Below are the code and all the weights of a small trained network. Each question names an input and a class and asks about switching units off, where a switched-off unit gives its printed mean instead of its output.

import numpy as np


def w(rows, s, z=0):
    codes = np.array(rows[::2]) - 128.0
    scale = np.full(codes.shape[1], s)
    scale[-1] = z or s
    return codes * scale


def f(y):
    return np.maximum(y, 0)


def log_softmax(a):
    a = a - a.max(-1, keepdims=True)
    return a - np.log(np.exp(a).sum(-1, keepdims=True))


def net(x, mask):
    res = np.array(x, float).reshape(1, 3) / 4 @ E
    y = f(res @ A[0][:, :-1].T + A[0][:, -1])
    res = res + np.where(mask, y, B[0][:, -1]) @ B[0][:, :-1]
    return log_softmax(res[-1] @ U[:, :-1].T + U[:, -1])


A, B = {}, {}
E = w([
[85,111,169,121,110,71,133,32,196],'x0',
[3,127,56,84,108,137,234,141,91],'x1',
[112,32,127,187,204,180,150,154,171],'x2',
],0.0075)
A[0] = w([
[119,59,115,184,211,198,154,154,148,186],'n0',
[154,164,106,87,102,127,119,168,73,106],'n1',
[145,124,189,149,128,77,74,69,172,133],'n2',
[54,65,93,150,180,194,203,139,144,151],'n3',
[170,123,185,158,140,104,69,89,179,150],'n4',
[108,163,87,7,48,103,152,130,91,186],'n5',
[106,162,92,26,63,106,153,131,82,190],'n6',
[74,148,107,74,86,104,168,91,122,63],'n7',
[195,180,155,116,101,113,40,145,98,5],'n8',
[73,125,109,77,93,99,178,92,142,105],'n9',
[143,119,117,170,172,162,118,155,122,181],'n10',
[166,113,112,184,190,255,105,213,103,132],'n11',
[154,163,109,102,102,124,111,162,80,104],'n12',
[174,123,204,182,142,109,62,90,185,152],'n13',
[114,63,115,178,207,204,144,154,155,183],'n14',
[79,30,142,164,180,113,146,77,226,153],'n15',
[103,166,93,32,58,108,150,128,85,182],'n16',
[109,101,82,136,154,183,168,159,116,179],'n17',
[55,25,125,131,145,104,186,76,210,66],'n18',
],0.0071,0.0028)
B[0] = w([
[182,3,117,188,192,105,88,206,82,234],'n0',
[142,171,139,121,116,164,93,97,99,188],'n1',
[110,100,174,156,92,75,165,87,190,227],'n2',
[166,91,106,152,197,136,85,191,41,234],'n3',
[113,73,165,168,111,70,168,119,174,234],'n4',
[90,185,93,66,70,185,143,115,118,254],'n5',
[94,187,81,67,79,196,142,120,124,245],'n6',
[88,142,73,80,120,156,160,154,101,193],'n7',
[214,129,192,172,156,134,64,112,104,200],'n8',
[96,133,68,90,135,152,157,162,111,198],'n9',
[123,27,103,144,155,103,147,194,114,185],'n10',
[102,10,33,126,184,107,169,251,86,234],'n11',
[143,163,141,126,122,155,100,95,110,180],'n12',
[106,47,168,183,111,51,181,126,176,251],'n13',
[176,41,125,170,180,108,87,187,90,231],'n14',
[189,168,187,174,133,144,61,88,109,241],'n15',
[89,188,88,66,72,190,143,119,123,243],'n16',
[107,73,92,117,145,99,159,178,140,205],'n17',
[184,168,162,144,145,168,60,103,80,219],'n18',
],0.0073,0.0062)
U = w([
[156,195,146,105,99,184,68,41,99,214],'0',
[24,140,56,66,103,151,216,167,128,95],'1',
[132,105,185,168,101,45,156,71,254,199],'2',
[184,87,119,171,218,118,87,200,69,3],'3',
],0.0082,0.00052)

Each question gives the input, the list of numbers given to net, and the class t.
The units are the neurons (one row each of A and B). Each row of codes is followed by its name. A weight is (code - 128) times the scale printed after its matrix; where a second scale follows, it is the last column's (A, B and U).
mask holds one flag per neuron, in row order. A switched-off neuron (its flag False) gives its mean, the last column of its row in B, instead of its output. The means were averaged over made-up inputs and are rounded, as every weight is.
A unit's drop is (log p(t) with every unit on - log p(t) with that unit switched off) / (log p(t) with every unit on - log p(t) with every unit switched off).
most important unit: the unit with the biggest drop
top k neurons: the k neurons with the biggest drops, biggest first
drop when u is switched off: that unit's drop, to one decimal
input [0,1,-3], class 1: most important unit : n15
input [6,6,3], class 3: top 2 neurons : [n3 n18]
input [3,-1,2], class 2: top 2 neurons : [n11 n3]
input [-3,6,3], class 3: top 3 neurons : [n3 n0 n14]
input [8,4,1], class 0: top 2 neurons : [n18 n15]
input [8,8,3], class 0: top 3 neurons : [n18 n15 n11]
input [2,-1,-4], class 0: top 2 neurons : [n11 n17]
input [-6,1,-8], class 0: drop when n11 is switched off : 0.1
input [-5,1,-6], class 0: drop when n11 is switched off : 0.2
input [1,-1,-2], class 2: drop when n18 is switched off : 0.1
input [1,6,3], class 3: drop when n3 is switched off : 0.4
